Below are the code and all the weights of a small trained network. Each question names an input and a target symbol and asks about switching units off, where a switched-off unit gives its printed mean instead of its output.

import numpy as np


def w(rows, s, z=0):
    codes = np.array(rows[::2]) - 128.0
    scale = np.full(codes.shape[1], s)
    scale[-1] = z or s
    return codes * scale


def f(y):
    return y / 2 * (1 + np.tanh(0.7978845608 * (y + 0.044715 * y**3)))


def softmax(a):
    e = np.exp(a - a.max(-1, keepdims=True))
    return e / e.sum(-1, keepdims=True)


def log_softmax(a):
    a = a - a.max(-1, keepdims=True)
    return a - np.log(np.exp(a).sum(-1, keepdims=True))


def net(x, mask):
    ids = ['ΠΦΩαγεηθξσψ'.index(c) for c in x.split()]
    T = len(ids)
    res = E[ids] + P[:T]
    q, k, v = (res @ M[0].T for M in (Q, K, V))
    z = softmax(np.where(np.tri(T) > 0, q @ k.T / 2**0.5, -1e9)) @ v
    res = res + np.where(mask[0], z, O[0][:, -1]) @ O[0][:, :-1]
    y = f(res @ A[0][:, :-1].T + A[0][:, -1])
    res = res + np.where(mask[1:9], y, B[0][:, -1]) @ B[0][:, :-1]
    return log_softmax(res[-1] @ U[:, :-1].T + U[:, -1])


Q, K, V, O, A, B = {}, {}, {}, {}, {}, {}
E = w([
[116,198,135,147,78],'Π',
[177,38,44,101,102],'Φ',
[68,153,232,11,91],'Ω',
[170,179,98,86,62],'α',
[56,114,250,64,95],'γ',
[136,54,106,161,121],'ε',
[215,123,114,64,154],'η',
[115,188,169,103,97],'θ',
[140,72,156,126,200],'ξ',
[103,107,149,84,91],'σ',
[135,118,104,107,95],'ψ',
],0.02)
P = w([
[130,117,122,132,209],'0',
[151,126,182,252,116],'1',
[71,129,179,105,175],'2',
[111,91,115,134,187],'3',
[137,132,131,171,77],'4',
[133,115,90,124,206],'5',
[107,91,123,151,192],'6',
[168,154,140,138,97],'7',
[60,147,141,131,159],'8',
[100,134,119,146,178],'9',
[161,121,181,64,104],'10',
[57,125,144,127,160],'11',
],0.013)
Q[0] = w([
[92,117,88,52,125],'H1',
[172,255,51,110,185],'H1',
],0.0083)
K[0] = w([
[75,106,115,137,182],'H1',
[224,155,223,2,134],'H1',
],0.0071)
V[0] = w([
[24,121,93,128,121],'H1',
[165,153,4,231,134],'H1',
],0.0038)
O[0] = w([
[162,157,175,74,2,119],'H1',
[193,86,10,125,75,2],'H1',
],0.0098,0.0033)
A[0] = w([
[87,189,124,90,166,106],'N1',
[117,195,189,146,161,147],'N2',
[139,92,156,73,88,149],'N3',
[164,100,171,89,77,186],'N4',
[142,159,79,149,4,164],'N5',
[101,115,83,99,86,102],'N6',
[214,94,128,128,174,255],'N7',
[104,98,89,103,183,171],'N8',
],0.012,0.0038)
B[0] = w([
[177,87,148,33,130,212],'N1',
[93,137,63,129,160,248],'N2',
[148,148,114,152,155,212],'N3',
[106,254,77,166,177,209],'N4',
[71,203,187,127,185,146],'N5',
[137,117,214,55,121,140],'N6',
[12,180,148,151,21,191],'N7',
[161,102,212,109,44,165],'N8',
],0.0087,0.011)
U = w([
[148,134,114,127,141,126],'Π',
[144,211,195,151,102,167],'Φ',
[102,98,129,86,164,159],'Ω',
[89,217,102,252,155,250],'α',
[99,108,96,138,157,80],'γ',
[172,254,91,118,81,4],'ε',
[105,119,75,94,107,128],'η',
[117,92,60,112,178,176],'θ',
[104,134,143,159,175,55],'ξ',
[141,143,222,163,149,46],'σ',
[181,140,167,134,146,120],'ψ',
],0.0079,0.0044)

Each question gives the input, a string of symbols that net reads in full, and the target symbol t.
The units are the heads (2 rows each of Q, K, V and O) and the neurons (one row each of A and B). Each row of codes is followed by its name. A weight is (code - 128) times the scale printed after its matrix; where a second scale follows, it is the last column's (O, A, B and U).
mask holds one flag per unit, heads first, then neurons. A switched-off unit (its flag False) gives its mean, the last column of its rows in O or B, instead of its output. The means were averaged over made-up inputs and are rounded, as every weight is.
A unit's drop is (log p(t) with every unit on - log p(t) with that unit switched off) / (log p(t) with every unit on - log p(t) with every unit switched off).
The circuit of an input: a set's keep is (log p(t) with only the set's units on - log p(t) with every unit switched off) / (log p(t) with every unit on - log p(t) with every unit switched off). Starting from all 9 units, units are removed one at a time, each time the one whose removal leaves the highest keep (on an exact tie, the one counted first), for as long as the keep stays at least 0.8.
circuit, biggest first: the units of the circuit, biggest drop first
k most important neurons: the k neurons with the biggest drops, biggest first
drop when u is switched off: that unit's drop, to one decimal
input θ Ω Ω ψ α, target α: circuit, biggest first	(N5 N1)
input ε η Ω Ω Φ Ω Ω σ, target α: circuit, biggest first	(N1 N4)
input Ω Π Ω Π Ω Ω Φ Ω Ω Ω ξ, target α: circuit, biggest first	(N1 N7)
input Ω Ω Π θ γ Φ Ω η, target α: circuit, biggest first	(N7 N1)
input ε Φ Φ Φ Ω Φ η, target Φ: circuit, biggest first	(N7 N2)
input Φ Ω η Ω Ω Π σ ξ Ω ξ ε, target α: 4 most important neurons	(N1 N4 N7 N8)
input γ Π α α η, target α: 4 most important neurons	(N1 N7 N8 N6)
input η η Ω Π Φ ε θ θ Ω θ ψ, target α: 3 most important neurons	(N1 N4 N8)
input Ω θ Ω Π η θ, target Ω: circuit, biggest first	(N1 H1 N4 N2)
input Ω η Φ Φ Ω Ω Ω γ, target α: 4 most important neurons	(N4 N1 N8 N3)
input ξ Ω Ω Ω ψ Ω Ω Φ, target α: most important neuron	(N1)
input ξ γ θ Φ Φ η, target Φ: 3 most important neurons	(N7 N8 N2)
input θ Ω γ Ω Ω η Ω Φ, target α: drop when N4 is switched off	0.1
input η Φ Φ Ω η Ω θ Ω, target ε: drop when N4 is switched off	0.7
input Ω α θ Ω Ω Φ γ σ, target α: drop when N2 is switched off	-0.2
input ψ ε ξ Ω ε Π Ω Ω α Φ γ, target α: drop when N4 is switched off	0.6
